Here is a tiny trained network, its code and every weight. The questions are about switching its units off for an input and a class, where a switched-off unit gives its printed mean instead of its output.

import numpy as np


def w(rows, s, z=0):
    codes = np.array(rows[::2]) - 128.0
    scale = np.full(codes.shape[1], s)
    scale[-1] = z or s
    return codes * scale


def f(y):
    return y / 2 * (1 + np.tanh(0.7978845608 * (y + 0.044715 * y**3)))


def log_softmax(a):
    a = a - a.max(-1, keepdims=True)
    return a - np.log(np.exp(a).sum(-1, keepdims=True))


def net(x, mask):
    res = np.array(x, float).reshape(1, 6) / 4 @ E
    y = f(res @ A[0][:, :-1].T + A[0][:, -1])
    res = res + np.where(mask, y, B[0][:, -1]) @ B[0][:, :-1]
    return log_softmax(res[-1] @ U[:, :-1].T + U[:, -1])


A, B = {}, {}
E = w([
[132,117,18,104,151,128],'x0',
[111,196,71,33,129,135],'x1',
[222,87,80,149,59,93],'x2',
[149,79,161,58,61,213],'x3',
[191,254,250,124,143,87],'x4',
[195,111,157,129,165,222],'x5',
],0.0061)
A[0] = w([
[155,149,90,138,158,92,182],'N1',
[164,80,96,102,109,181,161],'N2',
[196,130,152,234,115,91,170],'N3',
[154,202,191,106,131,126,181],'N4',
[158,33,152,192,115,181,157],'N5',
[63,115,95,151,168,92,147],'N6',
[166,199,87,61,125,99,162],'N7',
[139,84,65,50,110,194,155],'N8',
[125,155,151,126,247,177,165],'N9',
[153,198,188,105,130,125,164],'N10',
[150,133,121,154,124,106,228],'N11',
[155,216,203,117,141,127,191],'N12',
[195,130,152,237,111,91,191],'N13',
[169,49,125,163,113,179,167],'N14',
[58,134,88,133,226,115,213],'N15',
[126,151,83,140,207,100,252],'N16',
[194,154,94,168,137,74,216],'N17',
[132,161,154,122,255,184,150],'N18',
[92,97,105,159,92,80,123],'N19',
[120,119,126,143,123,110,133],'N20',
],0.0091,0.0032)
B[0] = w([
[126,128,83,173,161,108,176],'N1',
[192,100,100,72,67,169,203],'N2',
[88,154,76,173,187,132,225],'N3',
[120,147,84,76,107,228,228],'N4',
[224,30,34,144,112,91,232],'N5',
[61,181,139,152,195,164,195],'N6',
[199,58,33,150,119,87,207],'N7',
[122,167,123,37,84,246,248],'N8',
[55,181,152,175,171,134,209],'N9',
[120,148,91,66,100,254,217],'N10',
[124,126,69,148,150,130,175],'N11',
[109,158,107,76,111,233,253],'N12',
[92,150,58,168,184,134,233],'N13',
[224,54,53,116,93,124,217],'N14',
[74,170,78,180,184,148,241],'N15',
[108,143,30,189,191,128,230],'N16',
[128,122,62,176,168,110,206],'N17',
[37,204,195,178,184,134,214],'N18',
[69,168,130,139,165,160,172],'N19',
[108,140,126,138,142,133,136],'N20',
],0.0074,0.0053)
U = w([
[83,100,222,150,91,83,134],'0',
[186,69,95,177,128,41,168],'1',
[169,144,253,119,130,16,16],'2',
[18,198,130,162,192,144,155],'3',
[165,159,228,123,120,34,2],'4',
[160,121,128,21,1,178,136],'5',
],0.0087,0.0055)

Each question gives the input, the list of numbers given to net, and the class t.
The units are the neurons (one row each of A and B). Each row of codes is followed by its name. A weight is (code - 128) times the scale printed after its matrix; where a second scale follows, it is the last column's (A, B and U).
mask holds one flag per neuron, in row order. A switched-off neuron (its flag False) gives its mean, the last column of its row in B, instead of its output. The means were averaged over made-up inputs and are rounded, as every weight is.
A unit's drop is (log p(t) with every unit on - log p(t) with that unit switched off) / (log p(t) with every unit on - log p(t) with every unit switched off).
The circuit of an input: a set's keep is (log p(t) with only the set's units on - log p(t) with every unit switched off) / (log p(t) with every unit on - log p(t) with every unit switched off). Starting from the 12 units with the biggest drops (on a tie, the unit counted first), units are removed one at a time, each time the one whose removal leaves the highest keep (on an exact tie, the one counted first), for as long as the keep stays at least 0.8.
circuit, biggest first: the units of the circuit, biggest drop first
k most important neurons: the k neurons with the biggest drops, biggest first
drop when u is switched off: that unit's drop, to one decimal
input [-5,-4,-7,1,-7,3], class 1: circuit, biggest first : (N5, N14)
input [2,4,2,-3,4,-6], class 1: circuit, biggest first : (N7)
input [7,3,4,-4,0,1], class 1: circuit, biggest first : (N7, N12)
input [8,1,-6,6,-1,5], class 5: 2 most important neurons : (N8, N2)
input [6,-8,-4,5,-2,-3], class 5: circuit, biggest first : (N3, N18)
input [-6,-1,0,-1,6,-4], class 5: 2 most important neurons : (N10, N15)
input [-7,-3,2,2,-8,-4], class 1: 2 most important neurons : (N5, N12)
input [-5,-4,2,-4,-5,0], class 1: drop when N5 is switched off : 0.1
input [-6,8,-6,3,-6,0], class 5: drop when N1 is switched off : 0.3
input [-8,-3,-4,2,0,-6], class 5: drop when N15 is switched off : 0.4
